Below is a small trained network, with its code and all its weights. Each question gives an input and a class and asks what happens when units are switched off, that is, made to give their printed mean instead of their output.

import numpy as np


def w(rows, s, z=0):
    codes = np.array(rows[::2]) - 128.0
    scale = np.full(codes.shape[1], s)
    scale[-1] = z or s
    return codes * scale


def f(y):
    return np.maximum(y, 0)


def log_softmax(a):
    a = a - a.max(-1, keepdims=True)
    return a - np.log(np.exp(a).sum(-1, keepdims=True))


def net(x, mask):
    res = np.array(x, float).reshape(1, 6) / 4 @ E
    y = f(res @ A[0][:, :-1].T + A[0][:, -1])
    res = res + np.where(mask, y, B[0][:, -1]) @ B[0][:, :-1]
    return log_softmax(res[-1] @ U[:, :-1].T + U[:, -1])


A, B = {}, {}
E = w([
[189,144,192,50],'x0',
[139,120,123,129],'x1',
[89,6,165,121],'x2',
[129,128,129,129],'x3',
[133,120,120,123],'x4',
[119,136,134,128],'x5',
],0.018)
A[0] = w([
[105,139,59,128,144],'N0',
[101,129,102,133,105],'N1',
[201,141,137,91,148],'N2',
[137,89,148,118,148],'N3',
[34,8,182,75,153],'N4',
[173,71,212,94,126],'N5',
[63,53,81,158,147],'N6',
[153,160,112,30,104],'N7',
[132,134,64,215,190],'N8',
[109,188,90,183,172],'N9',
[155,146,165,44,188],'N10',
[105,83,220,93,100],'N11',
[183,195,82,99,178],'N12',
[159,203,76,125,215],'N13',
[81,122,82,226,235],'N14',
[111,117,32,191,254],'N15',
[182,139,213,43,144],'N16',
[183,200,105,77,160],'N17',
[97,177,99,131,185],'N18',
],0.014,0.0091)
B[0] = w([
[165,86,76,115,170],'N0',
[181,111,144,125,146],'N1',
[88,192,209,106,193],'N2',
[120,65,157,143,163],'N3',
[197,19,181,161,249],'N4',
[170,50,173,46,203],'N5',
[98,33,144,201,214],'N6',
[126,140,201,122,189],'N7',
[110,120,79,114,209],'N8',
[129,101,83,63,201],'N9',
[67,173,173,42,216],'N10',
[209,50,111,91,188],'N11',
[21,141,143,117,220],'N12',
[40,235,85,27,227],'N13',
[44,2,71,174,235],'N14',
[72,105,23,151,232],'N15',
[122,88,250,47,236],'N16',
[58,142,158,128,223],'N17',
[81,100,88,55,181],'N18',
],0.0087,0.021)
U = w([
[69,132,1,75,240],'0',
[91,69,109,216,219],'1',
[144,184,161,199,17],'2',
[177,177,81,125,46],'3',
[161,142,126,195,3],'4',
[165,199,109,149,49],'5',
[54,179,150,100,229],'6',
[166,97,133,78,8],'7',
],0.014,0.0024)

Each question gives the input, the list of numbers given to net, and the class t.
The units are the neurons (one row each of A and B). Each row of codes is followed by its name. A weight is (code - 128) times the scale printed after its matrix; where a second scale follows, it is the last column's (A, B and U).
mask holds one flag per neuron, in row order. A switched-off neuron (its flag False) gives its mean, the last column of its row in B, instead of its output. The means were averaged over made-up inputs and are rounded, as every weight is.
A unit's drop is (log p(t) with every unit on - log p(t) with that unit switched off) / (log p(t) with every unit on - log p(t) with every unit switched off).
most important unit: the unit with the biggest drop
k most important neurons: the k neurons with the biggest drops, biggest first
drop when u is switched off: that unit's drop, to one decimal
input [1,3,2,-8,2,5], class 7: most important unit : N14
input [1,1,8,-5,5,-4], class 7: 2 most important neurons : N5, N14
input [1,-7,6,-4,-7,5], class 7: 2 most important neurons : N14, N11
input [-8,-6,1,4,-3,4], class 1: 2 most important neurons : N6, N13
input [7,8,0,-3,-4,-3], class 6: 3 most important neurons : N4, N10, N2
input [-5,-4,1,1,2,5], class 1: 2 most important neurons : N13, N6
input [0,8,2,5,-8,8], class 1: 2 most important neurons : N16, N13
input [1,-1,1,-6,-2,-2], class 7: 2 most important neurons : N14, N13
input [0,8,1,8,1,8], class 1: 2 most important neurons : N13, N16
input [-5,5,1,4,-3,-7], class 1: drop when N13 is switched off : 1.1
input [0,6,4,-1,-7,3], class 1: drop when N16 is switched off : 0.2
input [1,8,-6,1,-7,-1], class 6: drop when N16 is switched off : 0.0
